Below are the code and all the weights of a small trained network. Each question names an input and a class and asks about switching units off, where a switched-off unit gives its printed mean instead of its output.

import numpy as np


def w(rows, s, z=0):
    codes = np.array(rows[::2]) - 128.0
    scale = np.full(codes.shape[1], s)
    scale[-1] = z or s
    return codes * scale


def f(y):
    return y / 2 * (1 + np.tanh(0.7978845608 * (y + 0.044715 * y**3)))


def log_softmax(a):
    a = a - a.max(-1, keepdims=True)
    return a - np.log(np.exp(a).sum(-1, keepdims=True))


def net(x, mask):
    res = np.array(x, float).reshape(1, 8) / 4 @ E
    y = f(res @ A[0][:, :-1].T + A[0][:, -1])
    res = res + np.where(mask, y, B[0][:, -1]) @ B[0][:, :-1]
    return log_softmax(res[-1] @ U[:, :-1].T + U[:, -1])


A, B = {}, {}
E = w([
[64,106,129,152,71,82,107,148,113,127],'x0',
[121,125,121,131,71,118,139,85,112,98],'x1',
[133,135,121,94,157,177,90,126,113,124],'x2',
[127,196,128,182,113,159,127,136,109,99],'x3',
[123,180,130,135,105,151,150,152,141,176],'x4',
[89,169,12,128,136,133,78,116,110,150],'x5',
[160,94,123,117,112,132,53,122,139,114],'x6',
[148,95,142,141,151,96,144,141,149,121],'x7',
],0.011)
A[0] = w([
[78,162,142,114,146,96,131,146,127,165,100],'neuron 0',
[141,151,40,172,127,133,105,84,101,44,217],'neuron 1',
[95,106,94,179,57,46,108,133,139,81,145],'neuron 2',
[78,182,2,76,178,160,61,146,65,181,255],'neuron 3',
[140,18,146,102,199,91,83,148,152,90,123],'neuron 4',
[171,60,240,130,103,127,181,135,154,61,228],'neuron 5',
],0.0077,0.0053)
B[0] = w([
[176,142,132,167,146,114,72,235,134,106,141],'neuron 0',
[174,185,160,161,135,146,115,112,70,180,190],'neuron 1',
[157,83,99,170,52,166,188,57,163,247,206],'neuron 2',
[142,115,147,102,177,135,90,84,35,180,239],'neuron 3',
[151,118,246,142,194,107,144,254,198,38,193],'neuron 4',
[150,131,149,80,209,172,93,53,136,162,254],'neuron 5',
],0.0095,0.011)
U = w([
[115,141,122,51,148,187,91,48,102,209,211],'0',
[91,92,41,141,42,61,118,139,224,153,36],'1',
[78,167,38,75,51,111,116,183,187,3,3],'2',
[100,142,188,116,205,125,134,209,175,69,214],'3',
],0.0071,0.0035)

Each question gives the input, the list of numbers given to net, and the class t.
The units are the neurons (one row each of A and B). Each row of codes is followed by its name. A weight is (code - 128) times the scale printed after its matrix; where a second scale follows, it is the last column's (A, B and U).
mask holds one flag per neuron, in row order. A switched-off neuron (its flag False) gives its mean, the last column of its row in B, instead of its output. The means were averaged over made-up inputs and are rounded, as every weight is.
A unit's drop is (log p(t) with every unit on - log p(t) with that unit switched off) / (log p(t) with every unit on - log p(t) with every unit switched off).
The circuit of an input: a set's keep is (log p(t) with only the set's units on - log p(t) with every unit switched off) / (log p(t) with every unit on - log p(t) with every unit switched off). Starting from all 6 units, units are removed one at a time, each time the one whose removal leaves the highest keep (on an exact tie, the one counted first), for as long as the keep stays at least 0.8.
circuit, biggest first: the units of the circuit, biggest drop first
k most important neurons: the k neurons with the biggest drops, biggest first
drop of u: that unit's drop, to one decimal
input [8,-1,3,5,1,-8,-6,7], class 0: circuit, biggest first	(neuron 5)
input [-4,-8,0,-1,-5,-1,0,-5], class 3: circuit, biggest first	(neuron 4; neuron 2)
input [0,5,-7,-6,8,-2,-7,-1], class 1: 2 most important neurons	(neuron 3; neuron 1)
input [0,5,-7,-1,-5,4,-5,1], class 1: 3 most important neurons	(neuron 5; neuron 3; neuron 2)
input [3,8,-2,-6,6,-1,-8,0], class 1: circuit, biggest first	(neuron 3; neuron 1)
input [-1,0,-3,0,3,-1,-6,2], class 3: 2 most important neurons	(neuron 2; neuron 3)
input [7,0,-2,-5,3,-4,7,1], class 3: 3 most important neurons	(neuron 4; neuron 3; neuron 1)
input [6,4,3,-4,-3,-3,3,2], class 3: 2 most important neurons	(neuron 4; neuron 3)
input [5,5,-4,-7,7,-4,-3,-5], class 1: 4 most important neurons	(neuron 3; neuron 1; neuron 0; neuron 2)
input [7,-1,-2,4,-1,-1,3,-5], class 1: 3 most important neurons	(neuron 5; neuron 3; neuron 2)
input [8,2,-4,-6,1,5,6,2], class 1: 3 most important neurons	(neuron 5; neuron 2; neuron 4)
input [7,0,-1,-5,2,1,-1,1], class 1: drop of neuron 1	0.1
input [-4,-8,8,-7,5,-6,-7,1], class 3: drop of neuron 2	0.1
input [-7,5,8,-7,-1,-8,-1,8], class 3: circuit, biggest first	(neuron 4)
input [7,1,-7,-8,-4,3,5,3], class 1: drop of neuron 2	2.3
